[[-2 -5]
 [41 59]]
->
[[59 41]
 [-5 -2]]

[[ -6  53]
 [-11  44]
 [ -3  61]
 [-13  39]
 [ -9  48]
 [  1  68]
 [  5  75]
 [ -5  57]
 [  3  72]
 [ -1  65]]
->
[[ 65  -1]
 [ 72   3]
 [ 57  -5]
 [ 75   5]
 [ 68   1]
 [ 48  -9]
 [ 39 -13]
 [ 61  -3]
 [ 44 -11]
 [ 53  -6]]

[[ 75 -77 -51  40 -54  65  66  31 -53 -15]
 [-53 -17  -1 -19  25  -8 -18 -67  81  -5]
 [-32  37   4  32 -11  -6   7 -28  54  22]]
->
[[ 22  54 -28   7  -6 -11  32   4  37 -32]
 [ -5  81 -67 -18  -8  25 -19  -1 -17 -53]
 [-15 -53  31  66  65 -54  40 -51 -77  75]]

[[-36  56  33  64  60  25  19  70]
 [ 51  22 -44  27  69  12 -14  38]
 [-61 -51  74  29 -74  13  28  33]
 [  8  -4  31 -53   4 -55  34  10]
 [-29   0  -8  73  72  -6 -68  58]]
->
[[ 58 -68  -6  72  73  -8   0 -29]
 [ 10  34 -55   4 -53  31  -4   8]
 [ 33  28  13 -74  29  74 -51 -61]
 [ 38 -14  12  69  27 -44  22  51]
 [ 70  19  25  60  64  33  56 -36]]

[[ 43  59  18 -37 -39]
 [-34 -41 -30  45  31]]
->
[[ 31  45 -30 -41 -34]
 [-39 -37  18  59  43]]

[[ 53 -35 -38 -34  42  28]
 [-47  48  66  19 -42 -44]
 [ 60 -37 -43 -34  47  32]
 [-42  42  62  20 -36 -39]
 [-45  46  65  21 -39 -43]
 [ 63 -39 -45 -32  50  34]
 [ 60 -36 -43 -36  45  32]
 [-47  52  67  17 -45 -47]
 [ 59 -36 -42 -35  45  31]
 [ 62 -37 -44 -33  48  32]
 [-46  48  66  20 -41 -44]
 [-34  37  55  25 -26 -34]]
->
[[-34 -26  25  55  37 -34]
 [-44 -41  20  66  48 -46]
 [ 32  48 -33 -44 -37  62]
 [ 31  45 -35 -42 -36  59]
 [-47 -45  17  67  52 -47]
 [ 32  45 -36 -43 -36  60]
 [ 34  50 -32 -45 -39  63]
 [-43 -39  21  65  46 -45]
 [-39 -36  20  62  42 -42]
 [ 32  47 -34 -43 -37  60]
 [-44 -42  19  66  48 -47]
 [ 28  42 -34 -38 -35  53]]
---
[[  1  -7  24  67  -7]
 [-41 -39 -41  42  22]
 [ -4  31  24  54 -21]
 [-29  43 -59 -34 -52]]
->
[[-39 -41]
 [ 31  24]]

[[  7  -9  45 -13 -13]
 [-10   4 -39  -3  -7]
 [ -9  -5 -65  -5   6]]
->
[[  4 -39]
 [ -5 -65]]

[[66 51 25  9]
 [65 36 24  0]
 [61 45 23  2]
 [71 39 27  2]]
->
[[36 24]
 [45 23]]

[[ 34   4   5]
 [-11  70  55]
 [ 79  17  64]
 [  6  -2 -73]
 [ 58 -12 -49]]
->
[[70 55]
 [17 64]]

[[-28  65  11 -35  42]
 [-77  18 -73  12 -48]
 [-34  71  15 -39  44]
 [-28  59  12 -38  33]
 [-17 -58  46 -24  42]]
->
[[ 18 -73]
 [ 71  15]]

[[-40   8  46  58 -68]
 [-71   2  43 -77 -75]
 [ -1   1   0   0  -1]]
->
[[ 2 43]
 [ 1  0]]

[[-61  35 -67 -61]
 [ 31 -16 -45 -63]
 [ -8 -17 -14 -20]
 [-66  39 -82 -72]]
->
[[-16 -45]
 [-17 -14]]

[[ 38  55  32 -12  37]
 [ -3 -10  -5  -3  52]
 [  6   9 -74  48  12]
 [ 16  68 -21  12  36]]
->
[[-10  -5]
 [  9 -74]]

[[ 41  25 -23 -62]
 [-58 -50  18  40]
 [ -3   7 -28 -45]
 [  4  -7  11   2]
 [-26   1   6 -28]]
->
[[-50  18]
 [  7 -28]]
